Here is a tiny trained network, its code and every weight. The questions are about switching its units off for an input and a class, where a switched-off unit gives its printed mean instead of its output.

import numpy as np


def w(rows, s, z=0):
    codes = np.array(rows[::2]) - 128.0
    scale = np.full(codes.shape[1], s)
    scale[-1] = z or s
    return codes * scale


def norm(h):
    return h / np.sqrt((h * h).mean(-1, keepdims=True) + 1e-5)


def f(y):
    return y / 2 * (1 + np.tanh(0.7978845608 * (y + 0.044715 * y**3)))


def log_softmax(a):
    a = a - a.max(-1, keepdims=True)
    return a - np.log(np.exp(a).sum(-1, keepdims=True))


def net(x, mask):
    res = np.array(x, float).reshape(1, 7) / 4 @ E
    u = 0
    for l in range(2):
        y = f(norm(res) @ A[l][:, :-1].T + A[l][:, -1])
        res = res + np.where(mask[u : u + 8], y, B[l][:, -1]) @ B[l][:, :-1]
        u += 8
    return log_softmax(norm(res)[-1] @ U[:, :-1].T + U[:, -1])


A, B = {}, {}
E = w([
[116,101,22,200,140,180,130,191],'x0',
[123,135,128,125,124,132,123,117],'x1',
[250,192,197,220,165,126,78,171],'x2',
[196,106,109,99,37,30,191,236],'x3',
[150,194,70,134,209,52,200,93],'x4',
[143,37,112,228,70,70,122,37],'x5',
[120,145,121,132,116,123,119,121],'x6',
],0.0013)
A[0] = w([
[154,165,94,132,128,107,149,99,10],'L0N0',
[129,118,194,90,105,51,164,151,60],'L0N1',
[121,135,253,48,134,57,114,59,82],'L0N2',
[129,62,126,103,119,152,111,157,145],'L0N3',
[107,91,36,204,159,165,139,210,181],'L0N4',
[116,66,169,105,57,170,14,164,129],'L0N5',
[86,164,141,147,185,208,95,47,8],'L0N6',
[153,78,119,117,95,99,130,194,147],'L0N7',
],0.0037,0.0013)
B[0] = w([
[106,135,149,131,149,145,164,112,91],'L0N0',
[147,162,119,112,89,117,84,92,154],'L0N1',
[157,136,4,165,108,221,108,118,247],'L0N2',
[152,155,153,130,143,132,151,97,156],'L0N3',
[181,180,122,74,77,143,92,42,227],'L0N4',
[104,188,143,160,175,145,245,84,247],'L0N5',
[151,126,160,82,95,58,108,133,239],'L0N6',
[118,151,199,123,104,97,133,97,160],'L0N7',
],0.0044,0.0014)
A[1] = w([
[55,97,166,134,253,164,13,51,2],'L1N0',
[41,82,78,54,96,122,188,115,96],'L1N1',
[38,78,108,52,91,125,159,123,193],'L1N2',
[204,161,196,222,146,113,93,183,17],'L1N3',
[154,158,25,109,227,20,170,105,26],'L1N4',
[126,89,136,244,95,106,135,83,223],'L1N5',
[135,185,139,68,181,187,143,206,138],'L1N6',
[142,43,111,209,117,86,138,69,146],'L1N7',
],0.0037,0.00055)
B[1] = w([
[215,142,140,127,4,24,214,206,248],'L1N0',
[175,132,152,214,198,133,84,158,230],'L1N1',
[189,126,130,217,212,98,74,154,212],'L1N2',
[108,60,79,212,218,109,118,105,210],'L1N3',
[72,110,239,159,73,226,165,104,198],'L1N4',
[61,146,103,40,166,121,121,174,208],'L1N5',
[32,17,85,81,104,79,103,121,223],'L1N6',
[91,129,133,20,148,173,102,222,194],'L1N7',
],0.0037,0.0018)
U = w([
[165,100,114,240,253,108,81,170,126],'0',
[184,146,181,104,50,28,154,169,215],'1',
[27,85,100,18,155,132,95,198,64],'2',
[171,178,54,105,80,214,91,45,27],'3',
[53,143,230,162,152,198,230,90,18],'4',
[131,142,133,121,147,137,139,117,251],'5',
[118,147,122,121,139,127,133,113,182],'6',
],0.0056,0.0017)

Each question gives the input, the list of numbers given to net, and the class t.
The units are the neurons (one row each of A and B). Each row of codes is followed by its name. A weight is (code - 128) times the scale printed after its matrix; where a second scale follows, it is the last column's (A, B and U).
mask holds one flag per neuron, layer by layer. A switched-off neuron (its flag False) gives its mean, the last column of its row in B, instead of its output. The means were averaged over made-up inputs and are rounded, as every weight is.
A unit's drop is (log p(t) with every unit on - log p(t) with that unit switched off) / (log p(t) with every unit on - log p(t) with every unit switched off).
The circuit of an input: a set's keep is (log p(t) with only the set's units on - log p(t) with every unit switched off) / (log p(t) with every unit on - log p(t) with every unit switched off). Starting from the 12 units with the biggest drops (on a tie, the unit counted first), units are removed one at a time, each time the one whose removal leaves the highest keep (on an exact tie, the one counted first), for as long as the keep stays at least 0.8.
units of the circuit, in order: the units of the circuit, biggest drop first
unit that matters most: the unit with the biggest drop
top k neurons: the k neurons with the biggest drops, biggest first
k most important neurons of layer l: the k neurons of layer l with the biggest drops, biggest first
input [6,4,-6,4,-6,3,-2], class 0: units of the circuit, in order : (L1N1 L1N2)
input [6,-5,-2,2,0,5,-4], class 3: top 4 neurons : (L0N4 L1N0 L1N6 L0N6)
input [2,-3,-6,4,0,7,0], class 2: units of the circuit, in order : (L1N7)
input [-6,-3,-6,-5,1,5,6], class 0: units of the circuit, in order : (L1N2 L0N4)
input [8,4,-6,0,-3,0,1], class 3: top 3 neurons : (L0N4 L1N3 L0N3)
input [6,-1,-7,2,8,8,-4], class 2: 2 most important neurons of layer 0 : (L0N5 L0N2)
input [5,-8,6,-7,8,-1,-2], class 4: 4 most important neurons of layer 1 : (L1N4 L1N2 L1N1 L1N3)
input [-4,5,4,4,-2,-8,2], class 2: units of the circuit, in order : (L1N6 L1N0)
input [6,-3,-8,5,-6,3,1], class 0: units of the circuit, in order : (L1N2 L1N1)
input [-7,-1,-8,4,-8,1,-5], class 0: top 2 neurons : (L1N2 L1N1)
input [-5,4,4,0,-8,2,1], class 4: top 2 neurons : (L0N5 L0N4)
input [-6,6,-3,-3,-5,5,-2], class 3: top 4 neurons : (L0N2 L1N6 L1N4 L1N3)
input [3,1,-7,-8,-5,-3,8], class 1: units of the circuit, in order : (L1N0 L0N2)
input [-3,-4,0,-8,-1,7,5], class 1: units of the circuit, in order : (L1N0)
input [-4,2,-8,0,7,0,-1], class 0: units of the circuit, in order : (L1N1 L1N2)
input [-7,-6,4,-8,8,-2,-5], class 1: units of the circuit, in order : (L1N0 L0N5)
input [8,3,6,-8,-5,-6,4], class 1: units of the circuit, in order : (L1N0 L0N2 L0N6)
input [3,-6,-1,1,-8,8,0], class 2: 2 most important neurons of layer 1 : (L1N5 L1N7)
input [7,-3,-3,-1,-8,1,7], class 4: top 3 neurons : (L0N5 L0N2 L0N1)
input [6,-1,3,-5,5,-8,-1], class 2: unit that matters most : L1N6
input [4,-6,-6,-6,1,8,-1], class 2: units of the circuit, in order : (L1N7 L1N5)
input [-1,-3,-1,3,0,4,3], class 2: units of the circuit, in order : (L1N0 L1N7)
input [0,-6,-3,-8,6,8,4], class 1: top 2 neurons : (L1N0 L0N5)
input [-2,3,-8,5,7,-1,4], class 0: 3 most important neurons of layer 1 : (L1N1 L1N2 L1N0)
